Below are the code and all the weights of a small trained network. Each question names an input and a class and asks about switching units off, where a switched-off unit gives its printed mean instead of its output.

import numpy as np


def w(rows, s, z=0):
    codes = np.array(rows[::2]) - 128.0
    scale = np.full(codes.shape[1], s)
    scale[-1] = z or s
    return codes * scale


def f(y):
    return y / 2 * (1 + np.tanh(0.7978845608 * (y + 0.044715 * y**3)))


def log_softmax(a):
    a = a - a.max(-1, keepdims=True)
    return a - np.log(np.exp(a).sum(-1, keepdims=True))


def net(x, mask):
    res = np.array(x, float).reshape(1, 8) / 4 @ E
    y = f(res @ A[0][:, :-1].T + A[0][:, -1])
    res = res + np.where(mask, y, B[0][:, -1]) @ B[0][:, :-1]
    return log_softmax(res[-1] @ U[:, :-1].T + U[:, -1])


A, B = {}, {}
E = w([
[124,136,129,134,131,132,131],'x0',
[168,194,188,84,131,130,94],'x1',
[156,161,111,176,82,80,2],'x2',
[131,126,128,125,125,128,125],'x3',
[106,68,143,156,196,165,31],'x4',
[207,96,155,207,173,98,119],'x5',
[67,138,94,123,193,34,148],'x6',
[87,98,228,135,91,78,133],'x7',
],0.0078)
A[0] = w([
[58,97,165,138,207,187,54,71],'n0',
[64,140,119,97,78,151,98,11],'n1',
[17,126,116,48,114,189,127,83],'n2',
[108,64,159,71,194,188,220,4],'n3',
[132,145,91,120,208,66,143,153],'n4',
[87,17,79,188,73,140,182,242],'n5',
[57,169,149,104,119,152,108,167],'n6',
[227,86,190,193,206,97,185,76],'n7',
[91,129,144,113,201,53,139,78],'n8',
[152,182,112,157,61,86,206,66],'n9',
[93,147,89,192,63,106,73,109],'n10',
[141,92,194,171,76,239,138,118],'n11',
[182,124,125,165,79,203,145,54],'n12',
[46,76,249,159,99,97,124,57],'n13',
[177,175,220,53,198,135,120,235],'n14',
[160,137,51,102,193,173,107,113],'n15',
],0.011,0.0046)
B[0] = w([
[181,72,187,67,112,127,173,225],'n0',
[128,62,107,195,151,71,153,145],'n1',
[178,128,89,144,34,124,127,216],'n2',
[114,108,166,168,202,101,6,228],'n3',
[71,126,128,117,96,125,134,197],'n4',
[166,226,145,114,146,112,186,254],'n5',
[164,151,100,138,92,125,145,180],'n6',
[185,121,71,153,33,117,120,242],'n7',
[98,136,120,69,110,100,153,185],'n8',
[165,37,175,84,131,191,110,188],'n9',
[145,168,153,131,154,112,58,181],'n10',
[87,140,115,67,104,101,136,232],'n11',
[45,93,117,136,133,93,151,179],'n12',
[77,110,84,169,158,219,106,227],'n13',
[148,209,141,136,167,107,169,249],'n14',
[99,125,119,156,130,201,119,197],'n15',
],0.024,0.0077)
U = w([
[194,126,72,161,54,75,108,83],'0',
[139,154,175,124,158,62,7,135],'1',
[189,76,207,47,126,160,155,89],'2',
[31,166,116,30,76,73,118,85],'3',
[144,185,134,103,118,136,124,251],'4',
[104,165,95,147,139,240,126,132],'5',
[174,228,151,118,154,115,172,99],'6',
],0.011,0.016)

Each question gives the input, the list of numbers given to net, and the class t.
The units are the neurons (one row each of A and B). Each row of codes is followed by its name. A weight is (code - 128) times the scale printed after its matrix; where a second scale follows, it is the last column's (A, B and U).
mask holds one flag per neuron, in row order. A switched-off neuron (its flag False) gives its mean, the last column of its row in B, instead of its output. The means were averaged over made-up inputs and are rounded, as every weight is.
A unit's drop is (log p(t) with every unit on - log p(t) with that unit switched off) / (log p(t) with every unit on - log p(t) with every unit switched off).
The circuit of an input: a set's keep is (log p(t) with only the set's units on - log p(t) with every unit switched off) / (log p(t) with every unit on - log p(t) with every unit switched off). Starting from the 12 units with the biggest drops (on a tie, the unit counted first), units are removed one at a time, each time the one whose removal leaves the highest keep (on an exact tie, the one counted first), for as long as the keep stays at least 0.8.
units of the circuit, in order: the units of the circuit, biggest drop first
most important unit: the unit with the biggest drop
top k neurons: the k neurons with the biggest drops, biggest first
drop of u: that unit's drop, to one decimal
input [-4,4,-7,5,3,-7,5,-8], class 5: units of the circuit, in order => n15
input [-4,4,-2,8,4,-4,1,2], class 0: top 3 neurons => n5, n2, n6
input [6,5,-3,-3,8,-6,-1,-6], class 2: top 2 neurons => n0, n7
input [6,-7,4,-6,7,-1,-5,-6], class 2: top 3 neurons => n0, n14, n13
input [2,-5,-2,7,1,0,5,-3], class 3: top 2 neurons => n4, n14
input [0,-8,4,6,-8,-3,6,-4], class 2: top 2 neurons => n9, n14
input [6,6,6,8,-1,-2,-7,6], class 3: top 4 neurons => n11, n3, n5, n12
input [1,7,6,-7,-4,-4,-2,6], class 6: top 2 neurons => n3, n14
input [-1,-6,2,8,3,4,-6,-1], class 3: top 2 neurons => n11, n12
input [6,5,-4,4,8,1,-1,-3], class 2: top 2 neurons => n0, n5
input [-7,-8,8,-8,-8,-4,-5,4], class 1: top 3 neurons => n10, n0, n9
input [3,-3,6,4,-2,-1,5,1], class 1: top 2 neurons => n10, n11
input [3,3,-4,2,-5,4,-7,3], class 3: top 3 neurons => n11, n12, n0
input [0,3,-1,-7,-5,5,7,0], class 3: most important unit => n4
input [-1,7,5,3,2,0,-1,7], class 5: top 2 neurons => n13, n5
input [3,2,6,7,-2,-2,5,-1], class 1: top 3 neurons => n10, n11, n5
input [6,-3,7,8,2,-2,-2,-8], class 5: drop of n11 => 0.1
input [2,-6,-8,-8,7,-4,2,0], class 1: drop of n3 => 3.2
input [0,1,6,8,-5,1,-2,-8], class 5: drop of n0 => 0.2
input [-1,-6,-1,8,3,-8,5,8], class 0: drop of n2 => 1.5
input [1,5,-1,3,0,4,7,3], class 3: most important unit => n8
